The symbols move the objects like this.
fet @ sak
fet ~ fom
fet * lut
fet § daz
fet & kiz
nor @ tun
nor ~ saz
nor * daz
nor § vab
nor & fom
neb @ gak
neb ~ met
neb * mas
neb § niv
neb & par
zif @ rek
zif ~ lev
zif * pob
zif § nem
zif & daf
tob @ rif
tob ~ gur
tob * kug
tob § tez
tob & bul
fuz @ vog
fuz ~ pob
fuz * pif
fuz § fiv
fuz & rop
rup @ zib
rup ~ zof
rup * bol
rup § kog
rup & bon
sus @ tad
sus ~ par
sus * ked
sus § mas
sus & bam
gog @ tuf
gog ~ pes
gog * vaz
gog § los
gog & zez
reb @ daz
reb ~ fet
reb * taf
reb § zeg
reb & lat
zof @ mut
zof ~ vos
zof * tus
zof § zib
zof & nak
kug @ tob
kug ~ bos
kug * kaz
kug § kiz
kug & peb
tuf @ rig
tuf ~ kif
tuf * gog
tuf § lof
tuf & puz
zez @ puz
zez ~ gid
zez * kog
zez § ved
zez & zof
kuv @ zeg
kuv ~ reb
kuv * vel
kuv § feg
kuv & tun
vog @ nem
vog ~ zif
vog * fuz
vog § dos
vog & raz
gid @ naz
gid ~ kun
gid * zib
gid § puz
gid & vos
nak @ lem
nak ~ mun
nak * ter
nak § fas
nak & bef
deg @ rar
deg ~ nif
deg * zem
deg § bam
deg & zur
gur @ tes
gur ~ nad
gur * bos
gur § rif
gur & ret
tum @ zem
tum ~ beb
tum * sas
tum § suv
tum & suf
bam @ sas
bam ~ rar
bam * pez
bam § tam
bam & nid
taf @ reb
taf ~ lut
taf * vab
taf § kuv
taf & saz
pom @ niv
pom ~ neb
pom * vub
pom § kek
pom & sus
tib @ num
tib ~ ger
tib * gad
tib § nim
tib & gir
met @ siv
met ~ pez
met * tad
met § gak
met & tum
ful @ ger
ful ~ sav
ful * rut
ful § tib
ful & niv
raz @ bip
raz ~ daf
raz * rop
raz § pob
raz & vuf
ved @ pes
ved ~ puz
ved * naf
ved § gog
ved & zib
nem @ buf
nem ~ rek
nem * vog
nem § bog
nem & bip
vel @ kuv
vel ~ taf
vel * zef
vel § nik
vel & nor
zib @ gid
zib ~ mut
zib * rup
zib § zez
zib & fas
vos @ sud
vos ~ gik
vos * fas
vos § mut
vos & mun
vaz @ gog
vaz ~ ved
vaz * les
vaz § vuf
vaz & kog
vaf @ kaz
vaf ~ kor
vaf * tez
vaf § ses
vaf & gur
zem @ deg
zem ~ nid
zem * tum
zem § pez
zem & lag
giv @ vab
giv ~ nor
giv * zeg
giv § zef
giv & fet
bas @ ruk
bas ~ nef
bas * mun
bas § gik
bas & lok
pes @ kif
pes ~ bol
pes * ved
pes § tuf
pes & gid
zop @ mas
zop ~ sus
zop * sim
zop § vub
zop & siv
pez @ bam
pez ~ deg
pez * suv
pez § siv
pez & beb
lof @ les
lof ~ rig
lof * los
lof § bod
lof & pes
nid @ nif
nid ~ tuv
nid * beb
nid § deg
nid & vot
dov @ pas
dov ~ feg
dov * vot
dov § tuv
dov & vel
bul @ dip
bul ~ ret
bul * peb
bul § bos
bul & dos
rop @ raz
rop ~ sog
rop * rek
rop § mep
rop & let
tun @ lut
tun ~ lat
tun * nor
tun § taf
tun & ses
gir @ sav
gir ~ sim
gir * kek
gir § ful
gir & neb
lut @ fet
lut ~ fik
lut * tun
lut § reb
lut & gam
lag @ zur
lag ~ vot
lag * suf
lag § beb
lag & puf
feg @ tek
feg ~ zeg
feg * nik
feg § pas
feg & taf
puz @ bol
puz ~ naz
puz * zez
puz § pes
puz & mut
par @ suv
par ~ tum
par * tam
par § tad
par & rar
zan @ vot
zan ~ gov
zan * tir
zan § lag
zan & tek
sav @ vub
sav ~ zop
sav * gir
sav § ger
sav & gak
ses @ gam
ses ~ kaz
ses * fom
ses § saz
ses & rif
rek @ rop
rek ~ sem
rek * zif
rek § buf
rek & bod
mep @ pob
mep ~ raz
mep * buf
mep § fuz
mep & sem
vab @ taf
vab ~ tun
vab * giv
vab § vel
vab & sak
bos @ gur
bos ~ dip
bos * fot
bos § tob
bos & lus
vot @ dov
vot ~ nik
vot * zan
vot § zur
vot & zef
los @ lof
los ~ tuf
los * vuf
los § daf
los & ved
fas @ vos
fas ~ lem
fas * bon
fas § zof
fas & gav
gav @ mun
gav ~ lif
gav * nel
gav § nak
gav & nim
nel @ gav
nel ~ bef
nel * gik
nel § ter
nel & nef
buf @ mep
buf ~ rop
buf * nem
buf § pif
buf & lev
sas @ tum
sas ~ zup
sas * bam
sas § par
sas & nif
bog @ pif
bog ~ buf
bog * dos
bog § ret
bog & zif
suv @ pez
suv ~ zem
suv * par
suv § met
suv & zup
rar @ zup
rar ~ suf
rar * deg
rar § sas
rar & tuv
tad @ met
tad ~ suv
tad * sus
tad § neb
tad & sas
sem @ sog
sem ~ vuf
sem * lev
sem § rop
sem & les
beb @ nid
beb ~ zur
beb * zup
beb § zem
beb & zan
rig @ naf
rig ~ kog
rig * tuf
rig § les
rig & bol
mun @ bas
mun ~ mup
mun * gav
mun § lem
mun & mag
mut @ kun
mut ~ sud
mut * zof
mut § gid
mut & lem
tef @ rut
tef ~ kek
tef * num
tef § lok
tef & vub
let @ vuf
let ~ vaz
let * bod
let § sem
let & rig
sud @ ter
sud ~ nel
sud * vos
sud § kun
sud & bas
nif @ suf
nif ~ tir
nif * nid
nif § rar
nif & dov
ruk @ bef
ruk ~ nim
ruk * bas
ruk § nel
ruk & gad
peb @ bul
peb ~ lus
peb * tes
peb § fot
peb & fiv
sim @ zop
sim ~ ked
sim * niv
sim § sav
sim & met
tir @ zan
tir ~ puf
tir * tuv
tir § suf
tir & feg
mag @ lok
mag ~ tef
mag * nim
mag § lif
mag & ger
naz @ tus
naz ~ bon
naz * gid
naz § bol
naz & sud
pob @ zif
pob ~ bip
pob * mep
pob § vog
pob & sog
tes @ peb
tes ~ voz
tes * gur
tes § kor
tes & pef
vub @ pom
vub ~ mas
vub * sav
vub § zok
vub & ked
nim @ mag
nim ~ num
nim * nef
nim § bef
nim & ful
nik @ feg
nik ~ kuv
nik * gov
nik § dov
nik & vab
lok @ gad
lok ~ rut
lok * mag
lok § mup
lok & zok
kiz @ tez
kiz ~ tob
kiz * gam
kiz § fik
kiz & fot
sak @ saz
sak ~ ses
sak * fet
sak § nor
sak & tez
niv @ sim
niv ~ gak
niv * pom
niv § gir
niv & tad
bon @ fas
bon ~ nak
bon * kun
bon § tus
bon & nel
zup @ beb
zup ~ lag
zup * rar
zup § tum
zup & tir
voz @ lus
voz ~ dos
voz * nad
voz § peb
voz & fuz
fot @ bos
fot ~ bul
fot * kor
fot § kug
fot & voz
tam @ par
tam ~ sas
tam * siv
tam § sus
tam & deg
daf @ bod
daf ~ lof
daf * sog
daf § bip
daf & gog
lat @ fik
lat ~ kiz
lat * saz
lat § lut
lat & kaz
bef @ lif
bef ~ mag
bef * ruk
bef § gav
bef & tib
fom @ ses
fom ~ vaf
fom * fik
fom § sak
fom & tob
tuv @ tir
tuv ~ pas
tuv * zur
tuv § nif
tuv & nik
suf @ lag
suf ~ zan
suf * nif
suf § zup
suf & pas
fik @ fom
fik ~ tez
fik * lat
fik § fet
fik & kug
mup @ nef
mup ~ gad
mup * lif
mup § bas
mup & tef
dip @ nad
dip ~ pef
dip * bul
dip § gur
dip & bog
gak @ ked
gak ~ siv
gak * neb
gak § sim
gak & suv
ter @ nak
ter ~ gav
ter * sud
ter § bon
ter & ruk
zok @ kek
zok ~ pom
zok * ger
zok § tef
zok & zop
gad @ tib
gad ~ ful
gad * lok
gad § nef
gad & kek
nad @ voz
nad ~ fiv
nad * dip
nad § tes
nad & pif
kif @ kog
kif ~ rup
kif * pes
kif § rig
kif & naz
rif @ kor
rif ~ tes
rif * tob
rif § vaf
rif & dip
lus @ ret
lus ~ bog
lus * voz
lus § bul
lus & vog
kor @ fot
kor ~ peb
kor * rif
kor § kaz
kor & nad
gov @ nik
gov ~ vel
gov * puf
gov § vot
gov & giv
daz @ nor
daz ~ sak
daz * reb
daz § giv
daz & fik
lev @ sem
lev ~ let
lev * bip
lev § rek
lev & lof
sog @ daf
sog ~ los
sog * sem
sog § raz
sog & vaz
nef @ nim
nef ~ tib
nef * mup
nef § ruk
nef & rut
ret @ pef
ret ~ pif
ret * lus
ret § dip
ret & nem
pef @ fiv
pef ~ fuz
pef * ret
pef § nad
pef & buf
puf @ gov
puf ~ zef
puf * pas
puf § zan
puf & zeg
saz @ lat
saz ~ gam
saz * sak
saz § tun
saz & vaf
les @ vaz
les ~ naf
les * lof
les § let
les & kif
zef @ vel
zef ~ vab
zef * tek
zef § gov
zef & daz
rut @ ful
rut ~ gir
rut * tef
rut § gad
rut & pom
lem @ gik
lem ~ bas
lem * nak
lem § vos
lem & lif
siv @ tam
siv ~ bam
siv * met
siv § ked
siv & zem
kek @ gir
kek ~ niv
kek * zok
kek § rut
kek & mas
ked @ sus
ked ~ tam
ked * gak
ked § zop
ked & pez
dos @ bog
dos ~ nem
dos * fiv
dos § lus
dos & pob
ger @ zok
ger ~ vub
ger * ful
ger § num
ger & sim
bod @ let
bod ~ les
bod * daf
bod § lev
bod & tuf
naf @ ved
naf ~ zez
naf * rig
naf § vaz
naf & rup
pas @ puf
pas ~ tek
pas * dov
pas § tir
pas & kuv
kun @ bon
kun ~ ter
kun * mut
kun § naz
kun & gik
fiv @ dos
fiv ~ vog
fiv * pef
fiv § voz
fiv & mep
mas @ neb
mas ~ tad
mas * zop
mas § pom
mas & tam
zeg @ giv
zeg ~ daz
zeg * kuv
zeg § tek
zeg & lut
zur @ tuv
zur ~ dov
zur * lag
zur § nid
zur & gov
vuf @ los
vuf ~ gog
vuf * let
vuf § sog
vuf & naf
kog @ zez
kog ~ zib
kog * kif
kog § naf
kog & tus
tus @ zof
tus ~ fas
tus * naz
tus § rup
tus & ter
bol @ rup
bol ~ tus
bol * puz
bol § kif
bol & kun
tez @ vaf
tez ~ rif
tez * kiz
tez § fom
tez & bos
gik @ nel
gik ~ ruk
gik * lem
gik § sud
gik & mup
pif @ fuz
pif ~ mep
pif * bog
pif § pef
pif & rek
tek @ zef
tek ~ giv
tek * feg
tek § puf
tek & reb
lif @ mup
lif ~ lok
lif * bef
lif § mun
lif & num
gam @ kiz
gam ~ kug
gam * ses
gam § lat
gam & kor
bip @ lev
bip ~ bod
bip * raz
bip § zif
bip & los
kaz @ kug
kaz ~ fot
kaz * vaf
kaz § gam
kaz & tes
num @ tef
num ~ zok
num * tib
num § mag
num & sav

In the rows, zero is written as 472.

The rows follow the links: the fewer symbols apart two objects are, the more alike their rows tend to be.

Named rows; a name shown again gets a slightly different row:
rup -> [ 603  206  477  643  939  489  336  446  594  622  835  386  494  314  457  255  556  500  592  406  737  287  858  605  801  642  518  430  442  397  536  558  615  523  342  712  685  341  434  551  587  659  860  464  361]
nid -> [ 495  630  706  146  321  348  752  599   57  589  190  339  564  486  486  584  305  425  209  526  194  647  405  597  279  302  148  418  576  624  356  472  279  602  612  255  474  492  594  156  398  518  294  582  788]
zem -> [ 524  720  546  258  209  274  603  622  222  584  235  361  557  564  476  666  293  455  197  394  167  797  259  548  227  445  181  460  501  705  351  583  226  437  501  136  430  340  563  225  471  500  223  494  705]
tez -> [ 167  589  694  483  328  776  677  319  248  178  183  679  351  464  635  342  621  452  580  718  304  303  320  252  251  304  663  501  490  259  467  296  607  426  732  523  297  689  551  604  279  246  225  527  587]
kug -> [ 210  546  662  392  335  797  685  305  235  181  207  626  359  413  572  371  565  486  602  782  410  207  397  295  288  213  660  479  523  277  455  240  689  546  755  597  311  765  542  592  273  273  302  549  531]
bos -> [ 273  456  545  322  360  727  617  336  288  199  277  580  367  392  460  435  532  563  655  809  562  114  503  378  367  122  677  448  554  306  474  165  725  650  711  731  319  831  456  591  255  279  440  562  433]
sem -> [ 404  573  386  638  586  565  236  430  299  227  532  515  317  274  528  298  527  944  688  531  618  208  622  526  282  466  632  469  422  528  225  577  875  283  437  672  388   81  423  893  561  415  561  459  416]
ved -> [ 529  330  570  485  863  594  443  414  300  499  674  310  487  179  474  213  465  667  599  566  729  108  917  650  619  442  504  403  501  453  416  509  824  613  483  782  617  334  495  577  514  627  824  542  412]
pef -> [ 406  366  211  492  426  483  246  458  580  199  480  719  273  520  340  574  582  763  824  651  696  217  516  438  440  169  707  422  524  325  382  192  651  517  445  830  290  669  266  777  371  254  567  494  307]
kek -> [ 651  480  300  198  228  369  552  482  757  700  553  164  717  498  281  694  203  163  203  364  584  612  402  535  658  555  375  491  483  671  697  509  310  724  439  250  557  683  482   92  517  604  503  423  235]
tum -> [ 523  724  504  280  187  249  583  630  272  585  239  377  549  587  471  669  299  449  201  372  177  826  232  542  242  460  193  479  484  724  356  594  209  418  471  115  428  333  552  251  490  496  210  494  684]
vaz -> [ 463  449  562  483  750  634  431  404  175  396  589  321  448  133  512  200  446  791  601  597  690   87  851  634  461  413  534  416  487  509  329  545  904  533  523  748  548  238  506  662  516  555  732  548  429]
fet -> [ 253  487  649  707  435  509  541  465  462  329  260  880  305  731  662  449  761  351  581  498  128  658  173  217  340  452  534  516  446  185  461  349  225  215  547  415  344  589  464  587  352  273  173  461  758]
nak -> [ 510  453  446  811  643  552  343  366  820  607  751  388  562  425  590  294  535  285  393  191  513  590  452  384  666  981  563  576  299  494  623  789  471  243  318  297  622  179  527  534  682  632  533  316  292]
tob -> [ 211  539  635  374  340  780  680  307  240  179  221  613  369  403  554  373  549  509  612  792  433  180  421  311  306  192  672  468  534  285  470  223  705  566  755  631  310  782  521  586  263  268  331  539  507]
vub -> [ 686  472  234  249  213  278  477  545  803  701  542  260  669  586  255  771  228  205  234  324  557  703  348  532  633  545  356  484  498  688  667  499  212  658  356  251  519  651  445  122  526  565  472  411  262]
kiz -> [ 173  581  704  511  330  755  675  327  254  184  188  706  342  492  652  351  639  437  567  698  270  339  273  225  239  316  639  518  478  254  469  302  583  400  736  508  299  673  555  615  293  260  193  513  619]
mag -> [ 529  594  517  349  321  672  652  307  632  634  571   63  753  290  475  391  231  124  158  362  554  473  462  446  595  771  483  574  407  671  732  688  556  593  551  180  623  469  654  201  582  664  464  389  222]
ret -> [ 394  359  237  467  426  495  294  453  551  200  459  709  281  505  343  570  565  745  800  681  699  189  519  440  448  138  713  426  532  322  401  184  652  538  482  836  298  709  281  763  352  252  567  498  308]
fas -> [ 544  353  426  842  752  477  272  426  840  624  823  439  514  448  555  290  580  335  486  202  572  551  549  432  735  923  548  547  323  437  615  728  450  269  277  417  646  201  483  566  676  630  624  347  328]
deg -> [ 516  706  585  230  222  292  651  619  174  571  210  347  563  542  483  642  297  453  188  424  169  764  288  554  230  415  165  457  521  701  348  566  241  461  523  159  441  367  568  216  455  507  224  517  732]
tus -> [ 598  231  433  771  894  466  279  452  765  640  854  435  503  399  488  286  596  413  567  278  675  437  720  515  810  784  522  485  376  390  577  642  518  398  271  599  683  271  430  569  628  651  775  400  341]
daf -> [ 405  562  444  590  622  592  300  428  243  262  530  468  338  228  540  265  496  926  662  549  626  166  678  553  300  448  623  458  434  539  238  576  927  330  465  691  414   96  460  854  548  441  588  480  414]
daz -> [ 330  388  630  673  506  382  516  546  508  430  307  894  292  800  592  536  767  316  569  460  141  746  208  282  430  425  432  481  485  153  460  302   96  282  482  436  385  651  426  510  350  318  236  500  795]
siv -> [ 615  636  266  409  172  158  376  642  628  610  399  431  541  691  389  778  333  410  256  256  307  907  176  503  367  573  283  513  441  703  448  599  118  359  312  125  424  356  433  299  563  485  272  400  493]
gov -> [ 499  313  714  257  564  312  724  623  237  637  278  591  464  656  446  600  530  307  416  586  257  631  502  553  510  197  191  355  633  309  451  233  111  670  566  527  505  809  467  162  285  464  430  623  854]
zup -> [ 503  670  645  185  280  325  711  612   89  592  192  334  567  509  493  608  294  448  198  474  177  706  346  591  243  345  155  452  552  662  360  516  268  541  565  216  454  420  587  176  425  518  256  550  762]
bam -> [ 559  714  431  334  167  220  504  636  386  585  286  396  550  629  453  712  310  441  207  313  206  858  187  521  259  506  218  496  469  714  375  611  176  371  410  103  423  310  522  264  527  486  211  453  620]
naz -> [ 598  216  439  756  909  464  301  451  738  637  862  426  495  377  477  281  579  432  570  304  698  395  759  547  812  748  530  469  397  397  570  623  531  432  284  624  696  297  428  563  625  660  807  410  349]
niv -> [ 682  483  202  292  208  234  437  565  817  685  531  308  645  646  264  793  247  241  254  296  515  758  306  524  619  548  353  485  483  676  621  505  167  592  325  230  503  611  412  172  545  543  463  405  290]
zop -> [ 661  517  186  328  195  193  389  607  822  678  514  360  623  669  288  812  277  277  265  276  474  809  273  513  564  550  332  500  470  664  590  516  130  524  316  209  486  562  405  210  548  525  416  399  333]
tef -> [ 594  529  434  223  267  540  652  378  663  672  549   82  755  358  360  535  179  133  162  395  593  500  467  504  629  615  428  527  466  684  731  581  466  723  539  234  604  631  588   97  530  650  522  424  219]
feg -> [ 493  276  694  324  577  292  691  639  302  610  299  658  425  695  456  605  586  289  453  563  239  662  456  520  539  221  216  362  620  266  463  204   64  629  533  525  494  819  437  203  293  451  423  611  863]

Each walk starts at a row. The symbols on each line, taken left to right, move it on to the next object.
Answer with the object's row; about right is enough.
---
[ 362  386  362  356  397  603  451  402  431  203  385  643  324  456  373  520  534  654  745  764  664  124  539  417  434   90  700  421  567  315  439  130  699  642  587  823  302  813  359  659  295  258  543  537  338]
~ ~ @ @ ~ & [ 409  561  466  582  640  610  322  411  217  271  544  421  378  201  548  247  492  914  654  557  639  139  706  561  321  443  607  458  442  542  252  583  918  371  476  694  451  119  478  819  532  461  606  497  418]
§ § & § & [ 450  488  533  503  722  636  409  401  172  353  555  342  426  143  526  204  465  839  610  595  669  102  812  619  398  422  564  422  474  534  299  557  931  488  513  728  520  190  508  720  525  534  687  528  431]
---
[ 505  427  755  153  483  357  781  606   91  626  229  428  516  529  462  575  404  360  327  606  256  575  515  603  434  192  163  372  632  459  419  319  238  706  617  449  510  716  551  132  303  501  415  635  822]
* * @ [ 504  450  737  141  465  369  789  589   79  628  224  417  528  515  464  570  382  366  318  597  250  572  522  607  418  200  152  378  629  474  413  323  253  711  628  430  507  693  552  131  321  520  402  624  833]
~ * @ * [ 505  350  729  198  540  332  760  610  161  632  261  512  491  602  439  593  468  326  384  598  250  581  522  586  494  176  186  361  636  366  443  248  163  705  587  500  514  779  496  136  295  485  426  628  846]
---
[ 670  474  270  220  220  340  520  511  775  705  554  195  696  529  270  723  201  178  220  351  570  638  387  540  656  548  371  501  478  682  687  494  270  694  414  259  556  681  476   99  523  591  507  404  243]
@ § ~ @ & @ [ 628  601  252  403  176  164  366  642  692  623  444  434  559  705  360  792  332  377  281  243  345  892  186  492  422  576  304  502  445  692  475  587  110  374  292  141  434  388  415  290  564  479  297  392  451]
& @ ~ [ 495  660  667  166  298  341  729  606   85  592  181  333  566  494  495  593  298  428  211  507  196  678  375  591  262  320  143  429  550  647  351  496  275  569  588  236  472  468  578  169  413  515  267  559  778]
---
[ 214  532  672  674  399  586  564  420  409  279  236  849  297  676  671  415  743  375  574  541  149  591  178  198  288  434  562  528  436  197  466  347  314  236  596  409  323  589  505  615  338  260  152  476  719]
@ & @ * & [ 317  422  459  317  375  679  558  346  341  191  317  603  347  404  418  478  523  606  681  800  611  103  529  390  392  100  689  419  567  301  453  147  727  661  661  777  314  845  412  611  272  274  495  560  393]
* @ @ @ * § [ 259  479  559  329  351  748  638  322  273  199  267  597  362  405  479  412  527  550  648  803  524  134  489  359  346  142  675  450  552  302  475  188  726  629  726  711  308  817  467  580  268  271  418  544  443]
---
[ 560  704  394  350  166  209  472  651  443  585  310  409  545  645  440  728  307  436  214  308  228  890  178  515  271  530  231  504  461  722  382  617  164  356  383  110  420  303  500  279  538  475  226  439  596]
& & * @ § [ 502  546  739  136  391  363  780  584   50  610  204  363  546  489  474  566  336  395  257  579  221  594  478  606  334  237  150  394  604  553  375  390  285  660  628  360  485  599  574  127  349  518  355  625  802]
& * ~ § [ 505  325  717  228  543  308  726  616  203  631  261  544  473  621  447  600  498  316  401  600  253  611  515  568  511  181  182  361  639  347  445  251  139  694  578  518  506  802  477  145  291  484  437  631  852]
---
[ 566  688  359  369  167  191  447  641  487  581  334  424  553  658  436  743  312  438  236  288  250  888  178  502  304  540  244  496  444  716  387  615  141  348  369  105  425  307  485  299  545  484  235  431  582]
& ~ @ [ 506  523  735  126  410  368  790  587   51  606  199  368  556  487  468  555  348  384  280  596  234  582  486  605  367  217  149  379  613  525  393  369  274  695  637  379  493  630  570  129  334  527  361  616  815]
& @ § & * [ 471  270  673  402  589  281  638  630  379  605  308  736  393  744  470  613  644  276  494  524  204  704  409  474  547  250  250  394  592  220  475  221   28  569  515  524  482  805  416  263  299  423  401  575  858]
---
[ 505  372  740  181  524  334  762  600  144  642  251  480  506  571  433  577  446  339  362  602  262  579  529  601  483  181  167  361  639  403  434  269  198  707  603  487  509  760  511  136  293  494  431  629  839]
* @ & @ [ 442  275  647  500  574  289  590  628  430  571  323  804  369  784  502  609  690  277  518  498  182  736  361  434  543  288  293  393  563  194  480  233   18  481  482  501  460  780  404  325  309  378  353  554  850]
@ § ~ @ @ [ 373  336  626  629  543  337  524  579  505  486  323  881  320  816  569  554  754  300  556  463  161  760  249  322  469  384  396  452  513  163  465  277   42  336  470  461  413  680  416  448  341  329  284  508  818]
---
[ 269  458  643  704  458  483  522  484  473  357  287  894  288  757  650  469  773  348  573  486  134  685  177  237  354  448  506  507  457  167  459  347  179  234  530  402  348  602  469  578  353  278  182  471  758]
§ @ § * [ 437  287  644  531  569  298  570  611  470  564  320  834  352  808  512  587  712  290  545  491  184  740  323  390  523  314  315  424  556  185  476  227   20  442  464  499  435  758  396  357  318  372  344  543  841]
~ & ~ ~ [ 228  512  613  345  332  766  657  321  249  187  238  593  370  400  527  379  540  518  620  791  463  158  450  336  310  170  675  474  540  299  478  204  722  598  753  652  304  799  503  586  259  272  359  544  487]
